Below are the code and all the weights of a small trained network. Each question names an input and a class and asks about switching units off, where a switched-off unit gives its printed mean instead of its output.

import numpy as np


def w(rows, s, z=0):
    codes = np.array(rows[::2]) - 128.0
    scale = np.full(codes.shape[1], s)
    scale[-1] = z or s
    return codes * scale


def norm(h):
    return h / np.sqrt((h * h).mean(-1, keepdims=True) + 1e-5)


def f(y):
    return np.maximum(y, 0)


def log_softmax(a):
    a = a - a.max(-1, keepdims=True)
    return a - np.log(np.exp(a).sum(-1, keepdims=True))


def net(x, mask):
    res = np.array(x, float).reshape(1, 6) / 4 @ E
    u = 0
    for l in range(2):
        y = f(norm(res) @ A[l][:, :-1].T + A[l][:, -1])
        res = res + np.where(mask[u : u + 11], y, B[l][:, -1]) @ B[l][:, :-1]
        u += 11
    return log_softmax(norm(res)[-1] @ U[:, :-1].T + U[:, -1])


A, B = {}, {}
E = w([
[63,253,183,132],'x0',
[92,115,139,42],'x1',
[192,183,35,13],'x2',
[187,106,171,186],'x3',
[56,82,148,78],'x4',
[139,64,232,30],'x5',
],0.0055)
A[0] = w([
[8,159,158,163,252],'L0N1',
[31,121,219,171,126],'L0N2',
[113,112,104,227,176],'L0N3',
[194,83,187,63,206],'L0N4',
[124,118,95,106,11],'L0N5',
[109,190,136,53,191],'L0N6',
[69,59,115,103,86],'L0N7',
[164,97,165,66,33],'L0N8',
[152,82,81,113,30],'L0N9',
[163,126,111,175,48],'L0N10',
[171,74,149,91,84],'L0N11',
],0.011,0.0022)
B[0] = w([
[183,60,226,23,254],'L0N1',
[107,32,192,63,241],'L0N2',
[206,171,87,162,216],'L0N3',
[254,83,248,178,203],'L0N4',
[104,117,111,128,140],'L0N5',
[121,176,75,80,202],'L0N6',
[147,61,69,141,178],'L0N7',
[176,151,162,147,166],'L0N8',
[104,68,104,115,159],'L0N9',
[104,137,82,131,161],'L0N10',
[166,78,224,174,168],'L0N11',
],0.0083,0.0071)
A[1] = w([
[124,110,207,142,41],'L1N1',
[173,141,207,225,88],'L1N2',
[163,115,183,212,67],'L1N3',
[38,107,124,52,36],'L1N4',
[197,161,124,114,67],'L1N5',
[172,225,166,30,208],'L1N6',
[159,146,133,59,4],'L1N7',
[217,255,131,147,58],'L1N8',
[125,130,133,122,56],'L1N9',
[114,154,233,139,104],'L1N10',
[133,215,125,148,49],'L1N11',
],0.008,0.0019)
B[1] = w([
[98,100,151,48,202],'L1N1',
[109,141,119,57,219],'L1N2',
[72,180,158,113,202],'L1N3',
[76,212,120,40,170],'L1N4',
[135,60,84,218,184],'L1N5',
[255,224,95,208,254],'L1N6',
[138,226,141,180,171],'L1N7',
[143,106,108,224,221],'L1N8',
[102,108,146,142,128],'L1N9',
[174,63,144,68,207],'L1N10',
[166,151,154,154,159],'L1N11',
],0.0057,0.0048)
U = w([
[30,136,152,157,2],'0',
[62,193,108,24,115],'1',
[190,49,254,99,192],'2',
[72,54,57,131,78],'3',
[83,159,74,171,68],'4',
[185,192,77,229,173],'5',
],0.014,0.0091)

Each question gives the input, the list of numbers given to net, and the class t.
The units are the neurons (one row each of A and B). Each row of codes is followed by its name. A weight is (code - 128) times the scale printed after its matrix; where a second scale follows, it is the last column's (A, B and U).
mask holds one flag per neuron, layer by layer. A switched-off neuron (its flag False) gives its mean, the last column of its row in B, instead of its output. The means were averaged over made-up inputs and are rounded, as every weight is.
A unit's drop is (log p(t) with every unit on - log p(t) with that unit switched off) / (log p(t) with every unit on - log p(t) with every unit switched off).
The circuit of an input: a set's keep is (log p(t) with only the set's units on - log p(t) with every unit switched off) / (log p(t) with every unit on - log p(t) with every unit switched off). Starting from the 12 units with the biggest drops (on a tie, the unit counted first), units are removed one at a time, each time the one whose removal leaves the highest keep (on an exact tie, the one counted first), for as long as the keep stays at least 0.8.
circuit, biggest first: the units of the circuit, biggest drop first
top k neurons: the k neurons with the biggest drops, biggest first
k most important neurons of layer l: the k neurons of layer l with the biggest drops, biggest first
drop when u is switched off: that unit's drop, to one decimal
input [-7,-6,4,8,1,-3], class 5: top 2 neurons : (L0N1, L0N2)
input [4,7,-1,-1,3,-6], class 1: circuit, biggest first : (L0N4)
input [6,3,1,4,5,-6], class 1: 3 most important neurons of layer 0 : (L0N4, L0N6, L0N11)
input [-7,8,-6,-4,-5,-2], class 3: top 2 neurons : (L0N1, L0N7)
input [4,2,4,-1,1,0], class 1: top 3 neurons : (L0N4, L0N3, L0N6)
input [-3,7,5,1,-2,-6], class 1: top 4 neurons : (L0N4, L0N3, L0N9, L0N8)
input [-7,-1,-6,-4,-7,1], class 5: top 3 neurons : (L0N1, L0N2, L0N3)
input [4,7,5,0,7,2], class 1: top 3 neurons : (L0N6, L0N3, L1N4)
input [-6,2,7,4,2,-4], class 5: drop when L1N8 is switched off : -0.2
input [4,7,6,-4,-6,8], class 5: drop when L0N6 is switched off : 0.3
input [5,-8,7,-7,8,2], class 1: drop when L0N3 is switched off : 0.3
